Here is a tiny trained network, its code and every weight. The questions are about switching its units off for an input and a target symbol, where a switched-off unit gives its printed mean instead of its output.

import numpy as np


def w(rows, s, z=0):
    codes = np.array(rows[::2]) - 128.0
    scale = np.full(codes.shape[1], s)
    scale[-1] = z or s
    return codes * scale


def f(y):
    return y / 2 * (1 + np.tanh(0.7978845608 * (y + 0.044715 * y**3)))


def softmax(a):
    e = np.exp(a - a.max(-1, keepdims=True))
    return e / e.sum(-1, keepdims=True)


def log_softmax(a):
    a = a - a.max(-1, keepdims=True)
    return a - np.log(np.exp(a).sum(-1, keepdims=True))


def net(x, mask):
    ids = ['βδεηθλμσψ'.index(c) for c in x.split()]
    T = len(ids)
    res = E[ids] + P[:T]
    u = 0
    for l in range(2):
        q, k, v = (res @ M[l].T for M in (Q, K, V))
        z = softmax(np.where(np.tri(T) > 0, q @ k.T / 4**0.5, -1e9)) @ v
        res = res + np.where(mask[u], z, O[l][:, -1]) @ O[l][:, :-1]
        u += 1
        y = f(res @ A[l][:, :-1].T + A[l][:, -1])
        res = res + np.where(mask[u : u + 4], y, B[l][:, -1]) @ B[l][:, :-1]
        u += 4
    return log_softmax(res[-1] @ U[:, :-1].T + U[:, -1])


Q, K, V, O, A, B = {}, {}, {}, {}, {}, {}
E = w([
[153,165,154,108,119,96,87,130],'β',
[118,89,130,115,172,77,102,93],'δ',
[26,176,125,139,94,156,127,93],'ε',
[58,106,164,79,93,98,145,108],'η',
[102,3,121,131,175,137,127,131],'θ',
[171,130,96,146,149,140,76,124],'λ',
[88,189,65,80,112,156,118,133],'μ',
[83,118,104,167,157,182,114,135],'σ',
[172,108,155,191,84,91,152,68],'ψ',
],0.026)
P = w([
[140,50,182,126,128,147,78,247],'0',
[210,130,173,117,197,165,171,118],'1',
[102,82,136,154,134,125,93,187],'2',
[204,131,164,117,195,162,174,109],'3',
[76,111,73,169,121,102,127,135],'4',
[207,132,151,108,198,161,178,103],'5',
[23,131,4,188,141,78,165,85],'6',
],0.013)
Q[0] = w([
[93,187,135,43,127,120,108,138],'L0H0',
[77,83,231,130,69,111,198,117],'L0H0',
[129,99,149,120,192,250,147,149],'L0H0',
[175,97,140,22,227,46,137,48],'L0H0',
],0.011)
K[0] = w([
[83,190,133,6,125,108,130,152],'L0H0',
[83,92,209,123,112,112,190,102],'L0H0',
[113,81,93,122,178,252,150,154],'L0H0',
[159,62,113,53,189,29,97,106],'L0H0',
],0.013)
V[0] = w([
[32,135,3,225,103,49,203,126],'L0H0',
[145,116,197,228,146,181,134,149],'L0H0',
[146,124,147,137,186,200,192,163],'L0H0',
[93,166,114,186,115,140,238,100],'L0H0',
],0.0053)
O[0] = w([
[162,191,253,199,210,136,28,188,233],'L0H0',
[83,226,18,3,249,119,18,88,9],'L0H0',
[115,76,186,135,161,130,112,50,120],'L0H0',
[120,199,75,69,142,31,126,220,36],'L0H0',
],0.0058,0.0013)
A[0] = w([
[140,57,121,127,103,110,15,204,161],'L0N0',
[205,186,221,86,7,89,178,29,4],'L0N1',
[184,135,225,81,128,35,146,29,174],'L0N2',
[58,130,1,208,50,129,200,14,255],'L0N3',
],0.0076,0.0025)
B[0] = w([
[69,243,142,161,59,124,111,128,240],'L0N0',
[110,134,125,59,183,151,93,200,188],'L0N1',
[67,119,104,150,126,63,101,174,229],'L0N2',
[72,192,84,77,182,11,172,62,254],'L0N3',
],0.011,0.0043)
Q[1] = w([
[145,32,137,98,175,87,70,172],'L1H0',
[70,127,191,148,136,101,117,165],'L1H0',
[165,159,25,131,89,103,39,189],'L1H0',
[141,191,104,4,156,147,129,186],'L1H0',
],0.013)
K[1] = w([
[87,21,104,112,141,50,43,192],'L1H0',
[66,131,223,141,153,94,132,170],'L1H0',
[245,192,59,143,171,108,81,221],'L1H0',
[126,180,76,39,49,142,191,224],'L1H0',
],0.011)
V[1] = w([
[108,166,122,10,118,152,137,107],'L1H0',
[223,130,255,120,213,186,117,144],'L1H0',
[109,157,89,81,224,204,109,41],'L1H0',
[121,89,45,82,131,140,27,157],'L1H0',
],0.0057)
O[1] = w([
[94,36,1,169,251,48,72,113,177],'L1H0',
[83,137,164,33,78,98,144,66,2],'L1H0',
[124,65,165,99,53,40,211,124,162],'L1H0',
[91,87,225,150,177,10,99,140,152],'L1H0',
],0.0059,0.0084)
A[1] = w([
[240,55,146,80,156,109,71,126,140],'L1N0',
[141,56,143,69,190,179,131,177,66],'L1N1',
[120,157,91,62,169,89,154,75,4],'L1N2',
[153,150,99,3,156,153,180,174,7],'L1N3',
],0.012,0.0032)
B[1] = w([
[183,100,111,204,84,103,108,101,165],'L1N0',
[112,184,240,155,116,114,139,83,168],'L1N1',
[180,183,121,62,85,171,130,185,250],'L1N2',
[48,5,116,217,141,210,153,149,166],'L1N3',
],0.013,0.012)
U = w([
[120,129,173,165,2,194,5,220,131],'β',
[30,79,11,161,159,44,161,37,253],'δ',
[65,171,114,51,51,133,141,72,154],'ε',
[79,105,177,85,113,114,153,172,66],'η',
[88,132,147,136,38,131,185,100,83],'θ',
[166,112,110,124,64,154,103,126,92],'λ',
[114,85,108,145,120,184,168,147,126],'μ',
[144,125,145,99,184,180,106,101,180],'σ',
[154,103,136,89,156,135,65,192,32],'ψ',
],0.0068,0.0042)

Each question gives the input, a string of symbols that net reads in full, and the target symbol t.
The units are the heads (4 rows each of Q, K, V and O) and the neurons (one row each of A and B). Each row of codes is followed by its name. A weight is (code - 128) times the scale printed after its matrix; where a second scale follows, it is the last column's (O, A, B and U).
mask holds one flag per unit, layer by layer, with each layer's heads first. A switched-off unit (its flag False) gives its mean, the last column of its rows in O or B, instead of its output. The means were averaged over made-up inputs and are rounded, as every weight is.
A unit's drop is (log p(t) with every unit on - log p(t) with that unit switched off) / (log p(t) with every unit on - log p(t) with every unit switched off).
The circuit of an input: a set's keep is (log p(t) with only the set's units on - log p(t) with every unit switched off) / (log p(t) with every unit on - log p(t) with every unit switched off). Starting from all 10 units, units are removed one at a time, each time the one whose removal leaves the highest keep (on an exact tie, the one counted first), for as long as the keep stays at least 0.8.
units of the circuit, in order: the units of the circuit, biggest drop first
k most important neurons: the k neurons with the biggest drops, biggest first
k most important neurons of layer l: the k neurons of layer l with the biggest drops, biggest first
drop of u: that unit's drop, to one decimal
input μ ε μ σ μ θ, target θ: units of the circuit, in order => [L1N1, L1N0, L1H0]
input μ μ ψ λ, target λ: most important neuron => [L1N2]
input θ θ μ μ, target μ: units of the circuit, in order => [L1N3, L0N0]
input θ η ε β ε μ ε, target ε: units of the circuit, in order => [L0N3, L1N2]
input μ ε λ σ θ μ μ, target ε: 3 most important neurons => [L1N2, L0N3, L0N2]
input ε η β δ μ λ θ, target β: units of the circuit, in order => [L0H0, L1H0]
input η η μ ε μ, target δ: 4 most important neurons => [L1N2, L0N3, L1N1, L0N1]
input λ λ ε μ θ μ, target μ: 2 most important neurons => [L1N3, L1N2]
input σ δ ψ μ λ ψ, target ψ: 2 most important neurons => [L0N1, L0N2]
input μ θ μ μ λ η μ, target ε: units of the circuit, in order => [L1N2, L0N3]
input μ λ μ, target δ: units of the circuit, in order => [L1N2, L1H0]
input μ μ η ψ μ μ λ, target β: 2 most important neurons => [L0N3, L0N0]
input δ μ β δ, target δ: 2 most important neurons of layer 0 => [L0N2, L0N0]
input μ η δ μ ψ, target β: 2 most important neurons => [L0N2, L0N3]
input λ β σ η ε δ ψ, target β: units of the circuit, in order => [L0H0]
input η λ η δ, target δ: 2 most important neurons => [L0N2, L1N2]
input η δ η, target δ: 2 most important neurons => [L1N2, L1N1]
input ε λ μ δ β η, target η: 4 most important neurons => [L0N1, L1N1, L0N2, L1N2]
input η β σ β θ σ, target σ: 2 most important neurons => [L1N1, L0N0]
input λ σ μ σ λ σ η, target β: units of the circuit, in order => [L0H0]
input μ σ η σ, target σ: drop of L0N0 => 0.2
input μ λ λ, target δ: drop of L1N2 => 0.5
input θ θ θ δ μ, target β: drop of L1H0 => 0.4
